Below is a small trained network, with its code and all its weights. Each question gives an input and a target symbol and asks what happens when units are switched off, that is, made to give their printed mean instead of their output.

import numpy as np


def w(rows, s, z=0):
    codes = np.array(rows[::2]) - 128.0
    scale = np.full(codes.shape[1], s)
    scale[-1] = z or s
    return codes * scale


def norm(h):
    return h / np.sqrt((h * h).mean(-1, keepdims=True) + 1e-5)


def f(y):
    return np.maximum(y, 0)


def softmax(a):
    e = np.exp(a - a.max(-1, keepdims=True))
    return e / e.sum(-1, keepdims=True)


def log_softmax(a):
    a = a - a.max(-1, keepdims=True)
    return a - np.log(np.exp(a).sum(-1, keepdims=True))


def net(x, mask):
    ids = ['αγδεζηθμπστφω'.index(c) for c in x.split()]
    T = len(ids)
    res = E[ids] + P[:T]
    r = norm(res)
    for j in range(3):
        rows = slice(2 * j, 2 * j + 2)
        q, k, v = (r @ M[0][rows].T for M in (Q, K, V))
        z = softmax(np.where(np.tri(T) > 0, q @ k.T / 2**0.5, -1e9)) @ v
        o = O[0][rows]
        res = res + np.where(mask[j], z, o[:, -1]) @ o[:, :-1]
    y = f(norm(res) @ A[0][:, :-1].T + A[0][:, -1])
    res = res + np.where(mask[3:11], y, B[0][:, -1]) @ B[0][:, :-1]
    return log_softmax(norm(res)[-1] @ U[:, :-1].T + U[:, -1])


Q, K, V, O, A, B = {}, {}, {}, {}, {}, {}
E = w([
[95,115,140,117],'α',
[142,88,130,198],'γ',
[153,208,103,85],'δ',
[182,164,61,57],'ε',
[53,159,153,104],'ζ',
[104,105,88,60],'η',
[97,82,157,190],'θ',
[35,106,207,200],'μ',
[79,141,143,98],'π',
[147,7,87,139],'σ',
[223,209,105,144],'τ',
[149,190,74,34],'φ',
[57,151,143,82],'ω',
],0.015)
P = w([
[254,223,250,62],'0',
[98,191,162,120],'1',
[89,177,148,123],'2',
[81,171,142,133],'3',
[67,166,135,144],'4',
[60,163,130,148],'5',
[61,160,123,151],'6',
[52,163,120,160],'7',
],0.0048)
Q[0] = w([
[149,205,72,86],'head 0',
[249,40,104,194],'head 0',
[218,224,150,61],'head 1',
[113,185,73,72],'head 1',
[221,177,71,201],'head 2',
[6,215,196,236],'head 2',
],0.022)
K[0] = w([
[183,197,69,101],'head 0',
[250,93,208,117],'head 0',
[167,233,22,170],'head 1',
[103,167,101,56],'head 1',
[250,206,137,176],'head 2',
[6,166,52,214],'head 2',
],0.021)
V[0] = w([
[194,33,3,195],'head 0',
[188,112,151,86],'head 0',
[95,125,206,35],'head 1',
[180,189,166,88],'head 1',
[188,112,53,81],'head 2',
[111,218,189,140],'head 2',
],0.015)
O[0] = w([
[152,63,50,255,1],'head 0',
[159,146,75,74,118],'head 0',
[47,61,115,180,212],'head 1',
[169,124,30,195,126],'head 1',
[75,162,184,204,84],'head 2',
[156,125,197,73,165],'head 2',
],0.0096,0.0084)
A[0] = w([
[247,155,38,171,2],'neuron 0',
[116,99,21,82,184],'neuron 1',
[18,116,129,121,168],'neuron 2',
[127,30,194,85,131],'neuron 3',
[250,60,219,185,197],'neuron 4',
[116,195,134,68,162],'neuron 5',
[108,32,150,165,74],'neuron 6',
[161,67,150,211,91],'neuron 7',
],0.014,0.0042)
B[0] = w([
[39,108,80,78,204],'neuron 0',
[67,74,117,115,194],'neuron 1',
[146,67,172,153,237],'neuron 2',
[98,102,35,119,242],'neuron 3',
[249,109,178,146,188],'neuron 4',
[129,161,159,195,255],'neuron 5',
[200,183,145,78,177],'neuron 6',
[120,215,170,185,180],'neuron 7',
],0.019,0.0084)
U = w([
[56,33,191,189,151],'α',
[146,136,135,145,88],'γ',
[102,136,196,23,136],'δ',
[45,102,14,106,135],'ε',
[140,117,137,168,68],'ζ',
[139,128,157,194,125],'η',
[175,192,46,85,205],'θ',
[89,108,55,247,181],'μ',
[138,216,171,162,151],'π',
[143,126,183,185,2],'σ',
[191,54,83,73,122],'τ',
[157,125,125,146,128],'φ',
[141,130,146,155,59],'ω',
],0.013,0.0032)

Each question gives the input, a string of symbols that net reads in full, and the target symbol t.
The units are the heads (2 rows each of Q, K, V and O) and the neurons (one row each of A and B). Each row of codes is followed by its name. A weight is (code - 128) times the scale printed after its matrix; where a second scale follows, it is the last column's (O, A, B and U).
mask holds one flag per unit, heads first, then neurons. A switched-off unit (its flag False) gives its mean, the last column of its rows in O or B, instead of its output. The means were averaged over made-up inputs and are rounded, as every weight is.
A unit's drop is (log p(t) with every unit on - log p(t) with that unit switched off) / (log p(t) with every unit on - log p(t) with every unit switched off).
The circuit of an input: a set's keep is (log p(t) with only the set's units on - log p(t) with every unit switched off) / (log p(t) with every unit on - log p(t) with every unit switched off). Starting from all 11 units, units are removed one at a time, each time the one whose removal leaves the highest keep (on an exact tie, the one counted first), for as long as the keep stays at least 0.8.
circuit, biggest first: the units of the circuit, biggest drop first
unit that matters most: the unit with the biggest drop
k most important neurons: the k neurons with the biggest drops, biggest first
heads that matter: for each layer, one digit per head in row order, 1 if its drop is at least 0.15 and else 0, layers parted by /
drop of u: that unit's drop, to one decimal
input γ α φ θ γ, target τ: unit that matters most : head 1
input θ α σ ω σ, target ε: heads that matter : 000
input μ σ φ, target α: heads that matter : 011
input δ ω τ σ η, target α: heads that matter : 001
input σ η δ θ σ σ, target μ: heads that matter : 101
input γ σ σ ε σ, target τ: heads that matter : 110
input σ φ φ ε ω σ τ, target θ: 3 most important neurons : neuron 0; neuron 4; neuron 3
input ω σ μ μ ω δ ε δ, target π: heads that matter : 010
input σ σ π φ φ, target μ: heads that matter : 011
input α δ π η α ε α σ, target δ: heads that matter : 100
input γ η σ, target τ: circuit, biggest first : neuron 4; head 1; head 0; neuron 3
input σ ω μ σ ω γ, target μ: heads that matter : 101
input θ φ ε σ, target ε: heads that matter : 100
input γ ε ε μ θ α, target δ: 2 most important neurons : neuron 1; neuron 0
input σ η γ μ, target δ: heads that matter : 111
input α μ α θ η ε σ γ, target δ: heads that matter : 100
input σ η ω γ, target μ: unit that matters most : neuron 7
input θ σ μ η ω α μ φ, target ε: 2 most important neurons : neuron 1; neuron 2
input α θ ω η, target α: drop of head 1 : 0.2
input φ μ ω ε ζ φ, target π: drop of neuron 4 : 0.0
input μ γ σ σ ω φ, target α: drop of head 1 : -0.1
input ω φ σ γ σ ε τ, target θ: most important neuron : neuron 0
